[ 16   4   6 -22 -10 -12  11  13   6  -7  16  -2   5  24 -21   4  -3  -2
  14   3  27 -30  13  10 -29  -4 -11  12  18  23  12  -5 -28] => 6
[ 12  20 -21   5 -45   1 -21   7  15   2  -6   7   6 -10  -6  -8   0  14
 -14   1  -5  -1  -4 -12   4  24  16 -35   1  18  -5 -29   4] => 0
[ 11   2  -1   4   1  14  18  -6   3  13  -7   8  28  -5  27  -8  -7  34
  17  22  -7 -17 -34   2  50  26  -1 -35 -10  38  -8   4 -17] => 4
[ 26  -2  24   8  -3  23  26 -56 -16   3  10 -26  -5   7  12  -8  -3  12
   6  17 -19  17 -35 -15   9  15  -3  10 -11 -17   9   9 -17] => 1
[  4  16  11   6 -40 -19 -20  37  25  18   4   3 -10  -1  25   4  21 -48
 -15 -19   3  18  -9 -28  -8   2  -9 -15  20 -42  -7 -44 -32] => 9
[-25  17  -7  -5  -1 -20 -22  26  -5 -10   3  11  -2  15 -37   1  -1  -7
  -9  11   1   0  -2  10 -21 -16   3 -27   8  22  23  -3 -11] => 11
[ -1 -17   0   3 -23 -11 -10  -5   3  -1  15  19 -15   7  -7   1 -13   7
 -18   7 -31 -15  -6   3  13  -8  12   3 -14 -33 -13   3   5] => 10
[-12 -10  -6 -19   4   0   0  15 -13  19   9  -8 -28   0 -15 -16  24   9
 -14  38   9 -33 -20   6  45  33   3 -11 -14 -23  25 -13 -43] => 12
[-33  -4 -15 -27 -16  -3 -17  40   9  -5  23  14   6  -8   4   1  16 -21
   3  -2  -7 -12 -15 -20  48  34  26 -49   1  30   9 -50 -20] => 9
[ 52 -14  21  23  18  -2  28 -18  16  26   2  -1  12 -23   2   0  -2  19
 -14  18  -6   6 -14   6   1  20 -21  40 -28 -35 -18  -1  25] => 2
[ 50 -30   8 -17   6 -30  29  20  10  12   0  24   4 -13  27 -22 -21  21
 -13  -9  -1 -10   4  17  69 -21 -50  40 -29  17 -27  38 -20] => 4
[-20  -3  -1  -3  -9 -14 -18 -19  -2   3   0  12  -3  20  22  -1  -8 -12
  -8 -10 -39  -5 -14  -6 -43  15  56  26  -2 -69 -12   2 -16] => 7
[ 54  35 -51  45  77 -18  22  14  31  -4  29  26  13   5  -8  -9  55 -15
  12  40 -11  19  -8   3  66  14 -15 -39 -17  55 -19   7  19] => 12
[ -77   20    1  -25 -100  -25  -38   12   22  -31   -5  -30   -4  -20
   50   -9  -11   19  -45  -50    5    8   37  -16  -65   47   13   27
    1  -22  -30  -41  -28] => 7
[ 39  15  -5  17  33   9 -10   1   5  18  -6   4  28 -25  30  14  -8 -22
  10 -28   6 -10  54   5  -5  28   8  -7  11 -13 -32 -11  63] => 3
[ 14 -20 -17  13 -19  17  -9  -2  28  33  13  14  19 -77  21 -11  -2  33
 -11   5  12  27 -47  -9  30  -3 -13  39 -10   2 -30 -27 -26] => 0
[ 14   2  -3 -22 -16 -14 -31   1  11  -1  17  -2 -13 -16   7  -3  18  42
 -12  45  -2 -31   0  -2 -41 -11 -16  11 -15 -26   3  15   1] => 5
[ -9  18  27   8 -62 -21 -18 -30  25   0   2  -3 -23   7  35   3  -4  -7
 -36 -12 -13  -3 -14  -5 -85   6  10  16   7 -67 -26 -23 -20] => 7
[-12  15  -2 -17  45  -6  -1 -26 -26   6  25 -23 -12  19  17   4  29  -9
  19  23 -20 -32 -11  16   8   4  39  -9 -18 -63  31  11 -22] => 5
[-12  23  14   2 -10 -10 -13  18 -11   3  -7 -13   4   5  -6  13   1 -24
  -5   2  10  -9   2  -2 -33  10  -4  -9  15 -11  15 -25   7] => 11
[ 27  26  16  19 -33 -31 -13  36  22  -6  26   4  14 -20  22  20   9   5
 -38  11  -9  -1 -23 -22 -20   4 -32  21  -8  -2 -23 -39  47] => 11
[ -4   7 -34   4   0  -8 -37  20   8  10  10  33  -7   0   4  14  10  16
   1  14 -34  -5  -9  -9 -18 -34  15  -6 -11 -32 -17  17 -37] => 9
[ 36 -23  16  11 -14 -16  -1 -57   4   3  -9  -7  -8  -5  26 -19  -4  10
   9  10  11  18  14 -15 -58   2  -8  21  -2 -31 -24  11   1] => 7
[-27  23  17  -8  -8 -20 -11  27  22 -22  28 -18  28 -19  28  -7  36  -7
 -28  14  -1   7 -11 -28 -19  43  -3  12  -8  -3  -6 -37  68] => 5
[-20  65  27  44  37 -15  -2 -55  14   5   1   7  48   1  56  28  -5  -3
 -18  -1  21 -30  10  37 -98 -14   5 -44  21 -46 -34 -28  88] => 8
[  8  21   6  -5   5  16  17  11  -2   5  -9 -38 -18   2  -7  17   0  33
  16  29   4 -37  -2   9 -27  31 -34  29  -8 -17  10   6 -35] => 2
[-27  66  41   8  22 -13  16  17 -17  -8  20 -42  15  38  48  28  21 -48
  31  25  30 -35 -51  -7 -21  28 -33  -6  44 -10  17 -51   1] => 11
[ 64  23   3 -20 -13 -16  -1  43  24   1   3 -22 -24   7 -19  -7  17 -22
 -11  29  15 -10  12 -22 -28   8 -51  21  11 -35   3  10  -8] => 2
[ 55 -22 -20  34  39  12  42  15   7   9   8   4  -2 -69 -16   4  13   3
  16 -21  15  22  20   5  54 -31 -40  36 -31  55 -32  17   9] => 6
[ 48  -3  24 -12   1  12  11 -29  15  41  -7 -15   9 -43  16   8 -35  15
 -28 -10 -11   0  41  10 -41   3   4  41 -21 -56 -20  12  26] => 8
[  2  28  39  -6  -1 -19  34  30  12   2  34 -18  20 -12  46  21  -9  23
  -2   4   9 -49   0   9  -9  22 -50  40  -9   3 -10 -30  23] => 9
[-26  -7  36  36  90   9  30 -30 -22  29  34 -10  11 -12  16  11  28 -64
  -3 -12   0  57  -4  35  19 -11  18   9   0 -52  -9 -16  43] => 3
[-38 -26  -4  -8   5  17   4 -31 -28  -2   6  -9 -22 -16  -2  -8  -7  45
 -10   8 -14 -17 -21  17   6   7  -5  23 -25 -17  12  14 -42] => 1
[ 23  43 -23 -30  -4   8 -13 -41  23 -16  -3 -13  16  33  -3 -18  11 -22
  34  44  26  -3  17 -24 -54  44   5 -55  31  58 -10  -6   6] => 0
[ -2   6 -16  -7 -40  -6 -34   4  29   1   1  22   5  -1  20  -8  19 -14
  -5  16  -9  11 -11 -44   6  36  10 -69   0  30 -27 -34  -2] => 9
[ -9  12   5 -20 -28 -37 -32 -23  24 -48  12   5  -3  24   8  13   3  20
 -52  14 -19   5  53 -10 -95   9  -2 -21 -18   8 -37 -16  74] => 8
[ 33  -3 -14   6  48 -23  23 -32  13  -7  31   5  11  -2 -10 -22  17  31
 -13  44 -10   7 -11   9  23  17  -9  -9 -49   6 -18  21  27] => 2
[ -3  21  23  -6  -6 -17  11   0   5 -11   5 -12  14  -2  -3   3 -19  10
  -9   0  11  -7   3   7 -22  11 -28  15  -5  44  -1 -10  12] => 11
[-36  26  -6  16   5   2   3  -7   6  12  -9  -3  11   2  17 -24   1  -2
   9  12  -4 -12 -32  -7  -7  60  28 -40  12  -3   3 -15  -7] => 7
[ -9  35  -5 -35 -10  31 -15   8  -4   7 -19 -25 -20 -10 -10  22  -4 -24
   5   8   8 -34  49   8 -40  16  15 -63  26   0  17 -14   6] => 8
[-45   1  19  -2  45  -7  13  33 -15  12  29  -3 -25  17   6  -4  19 -18
 -18  19 -12  -7 -18  19  52  47 -14 -22  -5  -1   3 -23  10] => 3
[ 20   5 -23 -51 -26 -15 -29   2  16 -25   3  18 -13  42   2   4  -6  44
 -10  48 -32 -43  12  -9 -62  -7 -10   9 -16   6 -27  52 -30] => 4
[-36  40  -8  21 -21  16  15  40  32  21   0  22   5 -65   4   4   0 -15
 -21 -15  20  10 -10  42  45  -1 -35 -36  13  78 -20 -40   8] => 0
[-43  14  50 -29  21  11  17 -43 -34 -18 -67 -34   5  44  -7  11 -69  16
  18 -34  19 -42  67  25 -97  -2  -5  26  18   5   9  35  14] => 8
[ 48  -3 -28  17  19 -23  -4  -6 -11  30  35  18 -20   6 -44  -9  17  34
 -17  22 -10 -38 -17  27   2 -52  27 -16 -28 -76  23  30 -47] => 6
[-12 -23  16  -8   7 -19   8  21  -6  22  20  24 -12 -33  13  -4   8  -2
 -18  18   8  -9   5  18  32 -20 -41  -6 -22   3 -16  -3  19] => 9
[ 11  -4  13  16   0 -29   5 -23  21  -9  21  15  24  26 -21 -11 -20  16
 -23   5 -19 -14  -1   6 -42  16  16  17  -8 -35  -3  -3  38] => 10
[ 18  -9  -9  21 -62   4 -48 -17  18   5  -6  26  -2 -12  -5  10  -1  11
 -44 -13 -31  19  -8 -16 -74 -16  24  18   6 -75  -7 -12  -9] => 1
[ 13  39   2   9 -13 -18 -10  -5   0  -5   5 -11  17  17   3   6 -25  52
   3  13  -6 -25 -17   0 -25   1  -7   0  -8  12   8   6 -26] => 11
[ -1  46  16   2  23 -12  19  -6  16 -28  24 -43  25  19  27   4  19 -17
  17   7  30  13   8 -11 -10  29 -10 -52  28  34  14 -51  21] => 8
[ 38  36  15  27 -10 -12  10  41  17  11  18  -7  39   1   7  11  26 -32
  -1   2  29  -5  -7 -19 -31  15 -11   5  35 -26   1 -41  41] => 6
[  2 -15  32 -31 -18 -10  30 -20   6  -7   1  -3 -36  17 -27 -14 -41  11
 -16  14  -5 -52  22  22  -7  19 -39  12 -17  25  -6  24  10] => 10
[ 42  14   9  22  39 -10  21 -26   3  24   6   8  16   7  15  -3  10  -3
 -10  18  -5 -20  -8  10  13  14   3  25 -19 -39 -16   9  19] => 12
[-16  -2  30  -2 -35  11   1  11   2  -5  16   6  -7 -21  17   1  10 -26
 -19  13  14   7 -45  -9  11  -5 -37  -5  30   9   2 -35   9] => 1
[-14  40 -33 -19  54  11   9 -19   9 -10  -4 -28  12  21  -9 -19   3  23
  38  42  14 -17  -6   2 -17  37  -9  -9  -3  23   0  39 -47] => 2
[  1  32  15 -29  -6  -3  -8 -36 -19  -2  -6 -46  -6  -3   5   5 -21  33
   3  28  23 -35  40   8 -89  -3 -31  26 -12 -11  -7  37  -2] => 11
[  6   7  -1 -19 -12  -2  -7  13  -4 -11  11  -6 -27  15 -29  -5  -7  -7
   2  26  -2 -44   6  -4 -14 -10  -8 -12  13 -23   9  18   2] => 10
[ 31  29  -5  -7   7  -6  11  25   6 -12  -4  -7  21   9  12  11   5  10
   8  20  11 -48  41   0   0  50 -21  14   0  31 -10  -9  44] => 12
[ 62   9 -30 -34  -1 -30 -24 -51  19  -4  -6  56  46  23 -11 -32 -54  31
 -24 -12 -27 -29  44  -6 -35 -37  53  17 -39  -2 -61  90  37] => 6
[-15 -22   1 -15   0 -36   7  27  21 -10  18   1  -8 -27   0 -34   8   3
 -31   5  13  -5   9  -3 -24  41 -23  33 -11  -3  -9 -14  22] => 7
[   4   -9  -23   37  -16  -44  -31   65    3  -31   47   59  -19   13
  -41   30   39    3  -28   -1  -52   51   -3    5   26 -102   10  -37
  -17    7   10  -13    1] => 9
[ -5  27   4   2  61   3  50  14  -5 -16  32 -51 -23 -18   7  -1  43   2
  21  35  12 -46 -16 -17  23  52 -57 -19 -32  40   2 -15  11] => 9
[ 10 -75 -33  -7  54 -20   5 -17  -7  34  28  70  52 -38   6 -49  -6  21
  -5  18  -3  18 -31   4 114   1  35   7 -49  25 -38  23  23] => 6
[ 16  -2  -1   1  20  12  14 -39 -20  25 -27   1 -38  21  -7 -20 -27  24
  24  20 -40 -23 -27   2  -2   1  20   6 -18 -30   1  64 -57] => 7
[ 37 -10 -51 -18 -27 -15 -51 -48  28  -9   9  32 -25  -1 -43  -1  21 -16
 -27   2  -5  25  61  -1 -99 -59  33 -16 -18 -23 -43  40 -20] => 6
[ 24  25  11  14 -12   4   2 -28  -6  11   2 -24  19   5  22   1 -11  53
  -2  24 -12 -21 -33  -7   1  19  14   5 -22 -57  -2   1 -13] => 2
[ 21   2  10   1   4 -19 -21   3   9  -5  21  13  27   1  28   1  -7  15
 -16   4   0   6  30  -5 -13  14  -7   6   2  -4 -34  -9  60] => 3
[  9  18  39  -6 -17 -20  21  15   8  13  12  -5 -12  19  10   3   1 -35
   0 -10  13 -14   0   7  10  -1 -25 -28  15   0  17 -30 -25] => 9
[ 15 -18  -6 -17 -33 -11 -20  21 -17  -6 -13  -4  -3   5   0   2  -1 -15
  -4 -35   9 -20  23 -27  -7  -7  18  32   1 -39  -9  -5 -18] => 6
[-19   5   6  26 -15 -12 -16  10 -17  -8   6 -19   1   1   1  18   7  44
 -12  14 -20   9 -30 -17 -24  11  -4  22 -21 -16   8 -23 -11] => 11
[-34   2  31 -10 -32  -3   4 -22 -23   4  -5   3  -2  31  19   1 -21 -18
  17  18  16 -42  14  25  18  21  -5 -57  27   4   5 -20  21] => 10
[ 14  11 -21 -17 -35   8 -23 -11  19 -12  -6  -2  32  -3  13   2   0  21
 -12  -2 -19 -14  13 -21 -34  35  43 -22 -13  -3 -17  -6   4] => 4
[ -9 -15  15  -3 -15  -6 -23  -7  -1   1   3  -5  -5 -17  27  11  19 -18
 -14 -21 -20  11 -15 -16  -7 -11  29  37 -12 -63  -3 -19  -6] => 5
[-54 -17  25 -15  -3   1  11   4 -11   2  22  -5 -18  -9  15  16  39 -34
 -24  22   5  13 -12  27 -13  -9 -15  -9  -2 -19  -3 -23  -7] => 4
[  9 -11 -26 -12  29   7 -14 -22   2   3 -13   2  -5 -26   5  -6 -11  27
   7   5   5  -3  21   0  -2 -14   1 -16 -12   5 -16  18 -11] => 8
